Below is a small trained network, with its code and all its weights. Each question gives an input and a target symbol and asks what happens when units are switched off, that is, made to give their printed mean instead of their output.

import numpy as np


def w(rows, s, z=0):
    codes = np.array(rows[::2]) - 128.0
    scale = np.full(codes.shape[1], s)
    scale[-1] = z or s
    return codes * scale


def f(y):
    return y / 2 * (1 + np.tanh(0.7978845608 * (y + 0.044715 * y**3)))


def softmax(a):
    e = np.exp(a - a.max(-1, keepdims=True))
    return e / e.sum(-1, keepdims=True)


def log_softmax(a):
    a = a - a.max(-1, keepdims=True)
    return a - np.log(np.exp(a).sum(-1, keepdims=True))


def net(x, mask):
    ids = ['ΓΔΛαξσ'.index(c) for c in x.split()]
    T = len(ids)
    res = E[ids] + P[:T]
    u = 0
    for l in range(2):
        r = res
        for j in range(2):
            rows = slice(2 * j, 2 * j + 2)
            q, k, v = (r @ M[l][rows].T for M in (Q, K, V))
            z = softmax(np.where(np.tri(T) > 0, q @ k.T / 2**0.5, -1e9)) @ v
            o = O[l][rows]
            res = res + np.where(mask[u + j], z, o[:, -1]) @ o[:, :-1]
        u += 2
        y = f(res @ A[l][:, :-1].T + A[l][:, -1])
        res = res + np.where(mask[u : u + 8], y, B[l][:, -1]) @ B[l][:, :-1]
        u += 8
    return log_softmax(res[-1] @ U[:, :-1].T + U[:, -1])


Q, K, V, O, A, B = {}, {}, {}, {}, {}, {}
E = w([
[155,169,35,53,170,128,83,72],'Γ',
[161,204,197,106,166,107,197,72],'Δ',
[21,145,96,67,143,174,126,52],'Λ',
[121,185,191,146,131,125,140,253],'α',
[102,113,144,190,101,41,75,137],'ξ',
[145,36,154,57,130,54,160,141],'σ',
],0.0061)
P = w([
[136,146,214,91,200,106,13,70],'0',
[147,101,177,101,140,141,67,70],'1',
[109,132,136,120,157,122,100,108],'2',
[119,120,103,136,106,123,138,96],'3',
[96,158,86,67,86,80,181,125],'4',
[99,95,30,113,183,122,229,148],'5',
[95,121,9,111,96,80,254,116],'6',
],0.0043)
Q[0] = w([
[162,92,89,44,192,99,207,3],'0.h0',
[234,122,87,91,130,165,113,83],'0.h0',
[105,163,144,75,109,60,113,80],'0.h1',
[174,93,145,70,118,175,132,96],'0.h1',
],0.045)
K[0] = w([
[84,149,4,94,141,165,150,73],'0.h0',
[170,92,126,102,178,98,108,2],'0.h0',
[133,99,86,202,80,161,159,114],'0.h1',
[134,117,181,151,102,119,39,89],'0.h1',
],0.042)
V[0] = w([
[251,143,99,153,134,62,157,180],'0.h0',
[166,142,48,108,148,128,24,121],'0.h0',
[130,87,166,68,114,152,133,164],'0.h1',
[108,100,90,226,113,68,127,112],'0.h1',
],0.019)
O[0] = w([
[202,126,201,130,2,207,1,171,2],'0.h0',
[201,96,58,107,22,140,198,132,182],'0.h0',
[220,191,112,141,42,117,96,93,112],'0.h1',
[168,17,129,102,241,221,147,142,166],'0.h1',
],0.0062,0.0048)
A[0] = w([
[116,63,134,151,123,77,44,130,216],'0.n0',
[68,133,102,121,101,177,78,119,4],'0.n1',
[167,60,73,73,178,179,42,203,142],'0.n2',
[109,172,126,125,66,253,72,120,75],'0.n3',
[80,95,112,90,125,194,97,109,52],'0.n4',
[74,117,199,133,80,137,128,223,58],'0.n5',
[124,110,171,85,169,198,31,51,21],'0.n6',
[167,237,254,156,187,215,62,72,106],'0.n7',
],0.0099,0.0045)
B[0] = w([
[116,107,212,152,107,94,92,58,251],'0.n0',
[25,223,168,132,110,222,155,57,85],'0.n1',
[206,102,153,106,180,91,117,188,232],'0.n2',
[57,162,156,129,176,101,126,136,113],'0.n3',
[121,152,73,132,156,131,119,101,107],'0.n4',
[149,155,93,200,237,107,154,107,144],'0.n5',
[86,106,187,215,86,209,254,148,124],'0.n6',
[43,254,184,108,195,193,92,124,206],'0.n7',
],0.011,0.0031)
Q[1] = w([
[209,44,69,87,253,101,197,176],'1.h0',
[66,108,199,122,94,161,67,145],'1.h0',
[104,139,190,161,134,46,70,151],'1.h1',
[178,12,134,95,244,195,179,178],'1.h1',
],0.032)
K[1] = w([
[159,80,155,150,2,33,62,150],'1.h0',
[94,163,76,186,221,123,135,166],'1.h0',
[62,37,129,87,197,190,95,155],'1.h1',
[47,234,150,199,87,126,66,90],'1.h1',
],0.032)
V[1] = w([
[154,201,235,148,48,8,239,206],'1.h0',
[131,136,34,145,146,42,2,163],'1.h0',
[201,227,52,79,141,121,44,83],'1.h1',
[29,155,143,182,43,52,145,68],'1.h1',
],0.0093)
O[1] = w([
[223,95,52,157,238,169,62,93,255],'1.h0',
[146,85,160,127,106,208,133,147,171],'1.h0',
[67,3,102,129,234,197,132,197,162],'1.h1',
[189,133,191,82,140,50,176,169,251],'1.h1',
],0.0052,0.0035)
A[1] = w([
[142,126,93,121,158,195,161,173,47],'1.n0',
[168,115,75,111,93,124,178,168,85],'1.n1',
[210,109,57,102,29,170,162,138,152],'1.n2',
[254,127,154,145,77,214,96,145,11],'1.n3',
[114,196,34,186,54,141,146,182,42],'1.n4',
[61,87,167,122,23,145,184,170,40],'1.n5',
[118,197,64,160,41,210,148,100,35],'1.n6',
[88,137,92,180,11,147,80,38,1],'1.n7',
],0.0099,0.0044)
B[1] = w([
[155,218,141,114,57,66,120,94,221],'1.n0',
[113,203,107,154,159,198,101,87,236],'1.n1',
[237,167,127,120,125,173,147,153,253],'1.n2',
[40,110,154,137,118,87,147,145,219],'1.n3',
[180,63,169,113,149,75,135,69,157],'1.n4',
[43,127,133,188,37,119,152,255,153],'1.n5',
[168,52,158,122,88,117,82,129,177],'1.n6',
[150,181,76,96,209,199,179,165,243],'1.n7',
],0.01,0.0044)
U = w([
[101,89,90,148,143,225,115,156,63],'Γ',
[66,143,8,93,192,45,235,71,122],'Δ',
[231,187,107,91,93,208,152,161,108],'Λ',
[76,245,238,118,193,207,61,122,78],'α',
[100,156,129,146,81,116,160,200,76],'ξ',
[178,4,213,158,66,64,38,86,254],'σ',
],0.0033,0.0065)

Each question gives the input, a string of symbols that net reads in full, and the target symbol t.
The units are the heads (2 rows each of Q, K, V and O) and the neurons (one row each of A and B). Each row of codes is followed by its name. A weight is (code - 128) times the scale printed after its matrix; where a second scale follows, it is the last column's (O, A, B and U).
mask holds one flag per unit, layer by layer, with each layer's heads first. A switched-off unit (its flag False) gives its mean, the last column of its rows in O or B, instead of its output. The means were averaged over made-up inputs and are rounded, as every weight is.
A unit's drop is (log p(t) with every unit on - log p(t) with that unit switched off) / (log p(t) with every unit on - log p(t) with every unit switched off).
The circuit of an input: a set's keep is (log p(t) with only the set's units on - log p(t) with every unit switched off) / (log p(t) with every unit on - log p(t) with every unit switched off). Starting from the 12 units with the biggest drops (on a tie, the unit counted first), units are removed one at a time, each time the one whose removal leaves the highest keep (on an exact tie, the one counted first), for as long as the keep stays at least 0.8.
circuit, biggest first: the units of the circuit, biggest drop first
most important unit: the unit with the biggest drop
top k neurons: the k neurons with the biggest drops, biggest first
k most important neurons of layer l: the k neurons of layer l with the biggest drops, biggest first
which heads matter: for each layer, one digit per head in row order, 1 if its drop is at least 0.15 and else 0, layers parted by /
drop of u: that unit's drop, to one decimal
input Λ σ σ Γ α σ ξ, target σ: which heads matter -> 11 / 01
input σ ξ Λ Γ Δ, target Λ: 2 most important neurons of layer 0 -> [0.n0 0.n7]
input ξ α Δ σ ξ ξ, target σ: which heads matter -> 10 / 00
input ξ Γ Γ ξ Δ, target Λ: circuit, biggest first -> [0.h0 1.n2]
input σ ξ Γ ξ, target Γ: top 3 neurons -> [0.n2 1.n7 0.n0]
input σ ξ α ξ ξ α, target σ: circuit, biggest first -> [0.h0 1.n7 1.n1]
input ξ ξ Λ σ Δ ξ, target ξ: most important unit -> 0.h1
input ξ σ α Δ ξ σ ξ, target Λ: 2 most important neurons of layer 1 -> [1.n7 1.n6]
input σ ξ σ Λ ξ Γ, target Λ: circuit, biggest first -> [1.n2 0.h0]
input Δ Δ σ Δ σ σ, target σ: 2 most important neurons of layer 0 -> [0.n0 0.n7]
input ξ Γ σ α σ, target Λ: top 2 neurons -> [1.n2 0.n0]
input ξ Γ Λ ξ, target Γ: top 2 neurons -> [1.n7 0.n2]
input ξ α ξ σ α Δ, target α: top 2 neurons -> [0.n7 1.n7]
input Λ ξ σ ξ, target Λ: most important neuron of layer 0 -> [0.n7]
input ξ ξ α ξ, target α: top 3 neurons -> [1.n7 0.n0 0.n2]
input ξ ξ σ ξ Λ ξ, target ξ: top 2 neurons -> [0.n0 1.n5]
input ξ α ξ, target α: top 4 neurons -> [1.n7 0.n2 0.n0 0.n7]
input Δ σ α, target α: drop of 0.h0 -> 1.5
input ξ Δ Λ Λ ξ, target Δ: drop of 0.n2 -> 0.9
input Λ σ Δ, target Δ: drop of 0.h0 -> 1.0
